Below are the code and all the weights of a small trained network. Each question names an input and a class and asks about switching units off, where a switched-off unit gives its printed mean instead of its output.

import numpy as np


def w(rows, s, z=0):
    codes = np.array(rows[::2]) - 128.0
    scale = np.full(codes.shape[1], s)
    scale[-1] = z or s
    return codes * scale


def f(y):
    return y / 2 * (1 + np.tanh(0.7978845608 * (y + 0.044715 * y**3)))


def log_softmax(a):
    a = a - a.max(-1, keepdims=True)
    return a - np.log(np.exp(a).sum(-1, keepdims=True))


def net(x, mask):
    res = np.array(x, float).reshape(1, 8) / 4 @ E
    y = f(res @ A[0][:, :-1].T + A[0][:, -1])
    res = res + np.where(mask, y, B[0][:, -1]) @ B[0][:, :-1]
    return log_softmax(res[-1] @ U[:, :-1].T + U[:, -1])


A, B = {}, {}
E = w([
[149,55,204,110,35,139,192,106,156,118,129,184],'x0',
[115,136,120,137,106,139,121,129,134,140,156,117],'x1',
[129,95,143,100,182,155,159,53,216,69,172,62],'x2',
[206,69,103,246,148,183,149,79,90,179,104,106],'x3',
[125,120,121,139,134,117,132,107,99,105,141,151],'x4',
[126,137,148,143,113,123,117,115,100,112,143,109],'x5',
[126,139,104,138,116,139,127,96,110,119,163,158],'x6',
[143,155,139,145,122,121,153,130,108,112,143,115],'x7',
],0.012)
A[0] = w([
[83,173,83,126,254,135,88,131,103,162,158,66,169],'n0',
[92,130,105,132,113,128,151,119,110,116,95,136,3],'n1',
[133,156,145,74,127,157,98,129,115,92,109,144,12],'n2',
[130,145,80,136,179,122,109,136,140,90,144,124,126],'n3',
[131,119,120,115,159,155,170,102,185,44,152,75,20],'n4',
[141,82,147,202,159,173,132,137,93,129,131,106,88],'n5',
[119,150,142,145,87,124,113,195,72,206,101,184,41],'n6',
[105,158,81,132,179,98,64,116,121,113,108,97,103],'n7',
[66,180,143,65,110,94,129,198,155,40,155,166,123],'n8',
[175,115,100,167,129,140,114,75,142,187,135,96,108],'n9',
[192,133,140,169,168,188,200,116,106,179,100,102,79],'n10',
[108,170,133,59,103,101,109,122,146,80,114,139,119],'n11',
[104,196,165,79,106,66,105,164,190,99,179,181,98],'n12',
[143,177,52,100,153,124,74,140,84,145,100,101,144],'n13',
[126,63,181,91,55,151,190,120,126,131,90,158,154],'n14',
[122,119,150,130,85,90,115,198,37,189,121,188,37],'n15',
[113,75,172,115,23,157,158,129,135,134,140,123,143],'n16',
[146,69,199,108,66,126,188,113,160,138,160,196,182],'n17',
[180,55,126,190,124,155,116,106,125,170,106,118,103],'n18',
[159,132,143,156,145,142,118,184,134,91,184,144,31],'n19',
[102,119,134,85,123,49,80,161,169,92,168,124,116],'n20',
[129,73,148,75,186,170,139,50,171,108,185,64,43],'n21',
],0.0093,0.0027)
B[0] = w([
[75,204,96,171,90,111,167,110,180,19,13,61,254],'n0',
[140,194,124,117,158,164,148,165,193,162,159,142,122],'n1',
[164,134,135,104,141,145,112,143,114,138,158,101,144],'n2',
[100,124,156,136,76,130,167,125,164,89,67,141,176],'n3',
[170,151,197,67,99,70,66,55,188,180,240,208,211],'n4',
[177,118,141,132,206,188,87,200,144,152,162,115,191],'n5',
[151,164,193,58,125,2,107,19,187,161,189,187,197],'n6',
[80,148,68,151,85,158,147,87,153,83,124,131,199],'n7',
[158,87,109,187,173,191,64,192,60,200,125,118,243],'n8',
[194,126,61,109,174,181,176,128,49,138,175,167,192],'n9',
[116,66,166,135,105,191,80,137,60,139,152,126,205],'n10',
[161,61,94,150,197,195,51,185,79,201,135,43,195],'n11',
[152,82,72,120,151,191,73,154,90,150,171,144,226],'n12',
[111,198,144,154,81,138,188,90,188,66,97,104,204],'n13',
[104,166,92,113,96,173,113,91,196,25,80,56,210],'n14',
[115,116,210,75,116,49,168,74,177,181,161,164,202],'n15',
[67,178,78,173,109,150,190,119,150,94,72,64,196],'n16',
[40,176,75,147,48,134,204,110,144,27,78,33,225],'n17',
[174,34,63,141,217,204,74,163,88,175,122,146,210],'n18',
[88,74,149,150,106,146,161,107,147,136,152,125,124],'n19',
[207,129,99,83,156,140,60,169,41,123,113,160,201],'n20',
[145,176,186,69,80,35,144,91,205,249,201,230,237],'n21',
],0.0065,0.014)
U = w([
[87,161,94,135,116,138,147,126,145,2,72,96,240],'0',
[127,92,100,127,192,191,103,161,43,161,128,134,141],'1',
[115,146,187,96,127,29,127,99,161,169,153,193,4],'2',
],0.014,0.0018)

Each question gives the input, the list of numbers given to net, and the class t.
The units are the neurons (one row each of A and B). Each row of codes is followed by its name. A weight is (code - 128) times the scale printed after its matrix; where a second scale follows, it is the last column's (A, B and U).
mask holds one flag per neuron, in row order. A switched-off neuron (its flag False) gives its mean, the last column of its row in B, instead of its output. The means were averaged over made-up inputs and are rounded, as every weight is.
A unit's drop is (log p(t) with every unit on - log p(t) with that unit switched off) / (log p(t) with every unit on - log p(t) with every unit switched off).
The circuit of an input: a set's keep is (log p(t) with only the set's units on - log p(t) with every unit switched off) / (log p(t) with every unit on - log p(t) with every unit switched off). Starting from the 12 units with the biggest drops (on a tie, the unit counted first), units are removed one at a time, each time the one whose removal leaves the highest keep (on an exact tie, the one counted first), for as long as the keep stays at least 0.8.
circuit, biggest first: the units of the circuit, biggest drop first
k most important neurons: the k neurons with the biggest drops, biggest first
drop of u: that unit's drop, to one decimal
input [-5,-3,-3,-6,6,-2,2,-1], class 1: circuit, biggest first -> [n8]
input [-6,-7,-7,-3,8,-3,8,-3], class 2: 4 most important neurons -> [n6 n15 n17 n14]
input [5,-5,7,-6,7,7,0,8], class 2: 3 most important neurons -> [n21 n4 n18]
input [-3,-5,-7,-7,-4,5,6,-2], class 1: 4 most important neurons -> [n8 n11 n12 n21]
input [6,0,-6,6,2,1,-8,8], class 0: 3 most important neurons -> [n14 n17 n21]
input [6,1,7,-7,1,-4,-6,1], class 1: 2 most important neurons -> [n8 n11]
input [8,-2,-5,-8,-6,-5,-2,7], class 0: 2 most important neurons -> [n17 n14]
input [6,-8,-1,-7,3,-6,4,-1], class 1: 2 most important neurons -> [n8 n11]
input [8,-6,-7,8,5,6,-5,-6], class 0: 4 most important neurons -> [n14 n17 n16 n8]
input [-8,1,-8,2,1,6,3,-2], class 0: 4 most important neurons -> [n0 n21 n13 n4]
input [4,-3,-3,-4,-8,5,-4,-8], class 0: 2 most important neurons -> [n14 n17]
input [-4,0,6,-5,-3,-5,2,2], class 2: 2 most important neurons -> [n21 n4]
input [-3,-1,4,-3,-5,4,-3,6], class 2: drop of n14 -> 0.2
input [-5,-4,-8,6,7,3,-3,0], class 2: circuit, biggest first -> [n6]
input [-2,7,7,1,-3,-4,1,3], class 2: drop of n8 -> 0.0
input [4,0,5,-5,7,2,-1,1], class 1: drop of n0 -> 0.4
